Below are the code and all the weights of a small trained network. Each question names an input and a target symbol and asks about switching units off, where a switched-off unit gives its printed mean instead of its output.

import numpy as np


def w(rows, s, z=0):
    codes = np.array(rows[::2]) - 128.0
    scale = np.full(codes.shape[1], s)
    scale[-1] = z or s
    return codes * scale


def norm(h):
    return h / np.sqrt((h * h).mean(-1, keepdims=True) + 1e-5)


def f(y):
    return np.maximum(y, 0)


def softmax(a):
    e = np.exp(a - a.max(-1, keepdims=True))
    return e / e.sum(-1, keepdims=True)


def log_softmax(a):
    a = a - a.max(-1, keepdims=True)
    return a - np.log(np.exp(a).sum(-1, keepdims=True))


def net(x, mask):
    ids = ['αβδεθμπσφψ'.index(c) for c in x.split()]
    T = len(ids)
    res = E[ids] + P[:T]
    u = 0
    for l in range(3):
        r = norm(res)
        for j in range(2):
            rows = slice(4 * j, 4 * j + 4)
            q, k, v = (r @ M[l][rows].T for M in (Q, K, V))
            z = softmax(np.where(np.tri(T) > 0, q @ k.T / 4**0.5, -1e9)) @ v
            o = O[l][rows]
            res = res + np.where(mask[u + j], z, o[:, -1]) @ o[:, :-1]
        u += 2
        y = f(norm(res) @ A[l][:, :-1].T + A[l][:, -1])
        res = res + np.where(mask[u : u + 8], y, B[l][:, -1]) @ B[l][:, :-1]
        u += 8
    return log_softmax(norm(res)[-1] @ U[:, :-1].T + U[:, -1])


Q, K, V, O, A, B = {}, {}, {}, {}, {}, {}
E = w([
[78,191,146,156,97],'α',
[104,184,130,162,83],'β',
[137,79,65,143,130],'δ',
[139,97,72,151,107],'ε',
[147,113,81,151,97],'θ',
[173,53,71,162,137],'μ',
[37,184,196,160,172],'π',
[154,221,107,5,138],'σ',
[116,144,143,125,206],'φ',
[106,95,158,158,248],'ψ',
],0.019)
P = w([
[50,91,7,92,105],'0',
[161,155,143,121,109],'1',
[201,190,176,146,138],'2',
[67,86,75,88,93],'3',
[161,129,154,105,109],'4',
[200,178,148,155,133],'5',
[75,81,120,96,90],'6',
[162,108,162,94,107],'7',
[204,170,145,150,133],'8',
[67,31,139,142,69],'9',
[167,84,179,75,90],'10',
[213,151,144,151,134],'11',
],0.017)
Q[0] = w([
[66,83,163,27,140],'L0H1',
[65,112,103,39,100],'L0H1',
[173,90,189,105,102],'L0H1',
[24,113,34,67,164],'L0H1',
[29,113,73,166,245],'L0H2',
[208,161,138,60,165],'L0H2',
[76,131,133,248,200],'L0H2',
[192,105,158,192,110],'L0H2',
],0.017)
K[0] = w([
[145,197,51,119,166],'L0H1',
[162,202,89,178,129],'L0H1',
[157,154,111,46,97],'L0H1',
[112,147,71,254,164],'L0H1',
[112,154,53,213,217],'L0H2',
[148,138,159,17,187],'L0H2',
[116,30,148,229,210],'L0H2',
[140,37,147,97,140],'L0H2',
],0.017)
V[0] = w([
[127,161,108,82,149],'L0H1',
[117,114,131,197,147],'L0H1',
[111,66,146,239,92],'L0H1',
[144,163,59,86,78],'L0H1',
[166,188,41,127,193],'L0H2',
[146,122,137,179,133],'L0H2',
[169,185,91,2,145],'L0H2',
[98,125,135,159,122],'L0H2',
],0.0072)
O[0] = w([
[122,119,143,92,152,152],'L0H1',
[88,115,159,161,106,93],'L0H1',
[114,124,122,225,72,87],'L0H1',
[161,113,12,113,127,251],'L0H1',
[168,28,156,74,98,196],'L0H2',
[112,134,101,163,128,115],'L0H2',
[189,66,180,3,130,206],'L0H2',
[114,143,130,147,104,90],'L0H2',
],0.0068,0.0025)
A[0] = w([
[67,213,90,83,60,48],'L0N1',
[48,145,162,146,76,35],'L0N2',
[216,163,100,116,79,126],'L0N3',
[171,103,155,148,27,109],'L0N4',
[235,163,153,120,144,2],'L0N5',
[132,235,185,133,181,51],'L0N6',
[189,94,247,210,150,219],'L0N7',
[26,173,129,132,208,104],'L0N8',
],0.014,0.003)
B[0] = w([
[146,5,91,110,147,180],'L0N1',
[64,153,121,145,48,172],'L0N2',
[188,110,176,103,21,255],'L0N3',
[117,145,38,172,140,217],'L0N4',
[158,175,175,75,174,226],'L0N5',
[201,157,143,105,92,195],'L0N6',
[126,245,39,129,177,248],'L0N7',
[147,111,52,52,192,197],'L0N8',
],0.018,0.0073)
Q[1] = w([
[118,136,88,68,119],'L1H1',
[26,202,150,49,186],'L1H1',
[184,248,228,228,131],'L1H1',
[144,58,110,156,113],'L1H1',
[111,80,165,148,155],'L1H2',
[83,141,167,107,98],'L1H2',
[156,130,118,143,170],'L1H2',
[157,155,141,139,120],'L1H2',
],0.017)
K[1] = w([
[117,82,148,87,129],'L1H1',
[159,167,135,26,169],'L1H1',
[3,190,179,203,207],'L1H1',
[166,132,96,169,82],'L1H1',
[89,128,102,79,95],'L1H2',
[104,128,185,121,90],'L1H2',
[149,145,76,100,157],'L1H2',
[173,137,102,125,127],'L1H2',
],0.019)
V[1] = w([
[203,29,143,222,82],'L1H1',
[132,113,115,187,217],'L1H1',
[155,123,65,31,96],'L1H1',
[91,149,147,92,103],'L1H1',
[142,174,53,198,106],'L1H2',
[177,29,151,253,193],'L1H2',
[151,134,171,126,119],'L1H2',
[107,1,38,73,199],'L1H2',
],0.008)
O[1] = w([
[146,2,70,128,162,149],'L1H1',
[134,209,84,118,123,89],'L1H1',
[151,72,220,93,183,254],'L1H1',
[95,148,139,153,108,113],'L1H1',
[165,64,188,74,161,180],'L1H2',
[169,251,132,97,139,58],'L1H2',
[107,145,132,159,126,108],'L1H2',
[141,134,14,28,164,188],'L1H2',
],0.0093,0.0082)
A[1] = w([
[84,179,161,105,55,69],'L1N1',
[111,153,89,157,31,128],'L1N2',
[153,65,106,130,115,80],'L1N3',
[135,186,190,251,129,59],'L1N4',
[90,105,104,126,206,152],'L1N5',
[217,128,82,220,147,106],'L1N6',
[42,95,80,57,48,251],'L1N7',
[164,115,71,128,131,140],'L1N8',
],0.02,0.0034)
B[1] = w([
[128,120,51,139,124,140],'L1N1',
[173,97,169,137,150,161],'L1N2',
[109,171,160,111,124,237],'L1N3',
[118,184,101,32,231,142],'L1N4',
[171,88,136,172,167,197],'L1N5',
[115,99,121,194,4,220],'L1N6',
[57,27,150,105,146,252],'L1N7',
[165,109,107,89,133,240],'L1N8',
],0.028,0.011)
Q[2] = w([
[64,100,150,61,135],'L2H1',
[131,138,231,4,113],'L2H1',
[128,163,190,166,203],'L2H1',
[199,109,74,101,92],'L2H1',
[191,148,177,105,184],'L2H2',
[119,117,166,30,63],'L2H2',
[55,96,152,195,185],'L2H2',
[233,96,69,181,184],'L2H2',
],0.017)
K[2] = w([
[178,87,53,61,82],'L2H1',
[147,153,236,58,160],'L2H1',
[90,234,102,96,101],'L2H1',
[63,114,216,184,164],'L2H1',
[154,125,188,119,197],'L2H2',
[107,89,194,127,100],'L2H2',
[162,162,90,1,64],'L2H2',
[212,112,125,235,132],'L2H2',
],0.017)
V[2] = w([
[164,142,66,109,46],'L2H1',
[159,128,202,41,107],'L2H1',
[190,128,121,202,192],'L2H1',
[247,130,160,136,137],'L2H1',
[107,129,138,2,49],'L2H2',
[167,134,195,111,184],'L2H2',
[124,126,130,97,117],'L2H2',
[203,212,118,143,196],'L2H2',
],0.017)
O[2] = w([
[94,82,85,110,81,110],'L2H1',
[205,95,159,73,97,237],'L2H1',
[104,146,163,187,88,69],'L2H1',
[147,99,197,142,22,144],'L2H1',
[64,124,94,198,228,218],'L2H2',
[100,101,178,78,142,122],'L2H2',
[128,137,107,143,163,153],'L2H2',
[72,85,164,109,5,6],'L2H2',
],0.015,0.011)
A[2] = w([
[134,176,152,102,71,67],'L2N1',
[187,100,181,154,72,50],'L2N2',
[163,211,190,170,150,62],'L2N3',
[171,181,115,126,75,89],'L2N4',
[108,62,50,95,145,197],'L2N5',
[4,117,154,79,147,3],'L2N6',
[106,189,82,136,37,159],'L2N7',
[104,120,108,160,220,112],'L2N8',
],0.023,0.0027)
B[2] = w([
[79,160,159,104,83,159],'L2N1',
[116,176,93,134,219,187],'L2N2',
[69,129,213,146,173,166],'L2N3',
[78,84,123,127,55,191],'L2N4',
[128,186,194,167,101,254],'L2N5',
[4,1,72,200,128,166],'L2N6',
[207,104,119,20,125,171],'L2N7',
[79,133,83,103,55,193],'L2N8',
],0.028,0.016)
U = w([
[90,58,73,113,162,191],'α',
[156,44,188,176,77,126],'β',
[121,144,130,203,50,166],'δ',
[191,129,160,253,105,175],'ε',
[189,124,108,189,184,103],'θ',
[223,97,28,148,71,126],'μ',
[110,204,51,119,151,144],'π',
[230,54,165,72,185,21],'σ',
[130,188,226,157,121,152],'φ',
[135,124,131,36,22,3],'ψ',
],0.011,0.0031)

Each question gives the input, a string of symbols that net reads in full, and the target symbol t.
The units are the heads (4 rows each of Q, K, V and O) and the neurons (one row each of A and B). Each row of codes is followed by its name. A weight is (code - 128) times the scale printed after its matrix; where a second scale follows, it is the last column's (O, A, B and U).
mask holds one flag per unit, layer by layer, with each layer's heads first. A switched-off unit (its flag False) gives its mean, the last column of its rows in O or B, instead of its output. The means were averaged over made-up inputs and are rounded, as every weight is.
A unit's drop is (log p(t) with every unit on - log p(t) with that unit switched off) / (log p(t) with every unit on - log p(t) with every unit switched off).
The circuit of an input: a set's keep is (log p(t) with only the set's units on - log p(t) with every unit switched off) / (log p(t) with every unit on - log p(t) with every unit switched off). Starting from the 12 units with the biggest drops (on a tie, the unit counted first), units are removed one at a time, each time the one whose removal leaves the highest keep (on an exact tie, the one counted first), for as long as the keep stays at least 0.8.
units of the circuit, in order: the units of the circuit, biggest drop first
most important unit: the unit with the biggest drop
k most important neurons of layer l: the k neurons of layer l with the biggest drops, biggest first
heads that matter: for each layer, one digit per head in row order, 1 if its drop is at least 0.15 and else 0, layers parted by /
input π μ φ ε δ α δ α, target α: units of the circuit, in order -> [L0N2; L1N7; L2H2]
input α δ μ θ π σ ε μ, target σ: heads that matter -> 11 / 00 / 00
input δ μ β, target μ: units of the circuit, in order -> [L2N5; L1N7]
input σ ε δ α δ μ ε ψ ε ψ φ δ, target ψ: units of the circuit, in order -> [L2H2; L1N7]
input β φ ε, target φ: units of the circuit, in order -> [L1N7; L2N3; L1H1]
input θ μ θ μ φ σ μ, target δ: units of the circuit, in order -> [L2N5; L2N8; L2H2]
input θ μ φ π φ ψ δ δ ε ε ε π, target π: units of the circuit, in order -> [L0N7]
input α θ ψ ψ θ μ, target ψ: heads that matter -> 00 / 10 / 00
input μ ε μ π α ψ ε ε π, target π: heads that matter -> 00 / 10 / 00
input ε β ψ μ δ, target δ: heads that matter -> 00 / 00 / 01
input φ δ α, target φ: 3 most important neurons of layer 1 -> [L1N7; L1N5; L1N1]
input ε ε μ ε β μ θ π σ μ ψ α, target ψ: heads that matter -> 10 / 11 / 01
input δ μ μ δ π π ε μ φ θ σ, target σ: heads that matter -> 00 / 00 / 00
input β σ ε π ψ, target σ: most important neuron of layer 1 -> [L1N6]
input π π β ε ψ ψ μ φ μ θ δ, target δ: 2 most important neurons of layer 2 -> [L2N8; L2N5]
input π π μ μ μ α, target μ: 3 most important neurons of layer 0 -> [L0N1; L0N6; L0N5]
input δ ε ε σ π π α π μ, target π: heads that matter -> 10 / 00 / 10
input ψ ε π μ μ μ μ μ β, target μ: heads that matter -> 10 / 00 / 00
input φ β ψ ε δ ψ φ α ε π φ ε, target φ: 2 most important neurons of layer 0 -> [L0N5; L0N2]
input δ ε ψ μ ε μ φ ψ θ, target ψ: heads that matter -> 00 / 01 / 01
input π β ε ψ α ψ φ ε δ, target φ: 4 most important neurons of layer 1 -> [L1N7; L1N5; L1N8; L1N3]
input φ π β σ α, target σ: heads that matter -> 10 / 00 / 00
input β ε μ μ β σ σ δ β α φ, target σ: most important unit -> L0H1
input θ θ μ α ψ μ ψ, target β: 2 most important neurons of layer 1 -> [L1N5; L1N7]
input ψ σ μ θ ε θ φ μ σ μ α, target σ: heads that matter -> 11 / 00 / 00
input μ ε μ φ β φ β μ θ β ε, target ε: 2 most important neurons of layer 1 -> [L1N2; L1N6]
input π α φ ε μ φ δ μ π μ δ φ, target φ: most important unit -> L2N3
input θ φ δ φ θ ψ δ μ ψ α π θ, target π: heads that matter -> 10 / 10 / 10
input δ α α μ μ μ μ θ, target θ: 2 most important neurons of layer 0 -> [L0N7; L0N3]
input ε φ δ α α, target α: 2 most important neurons of layer 0 -> [L0N2; L0N1]
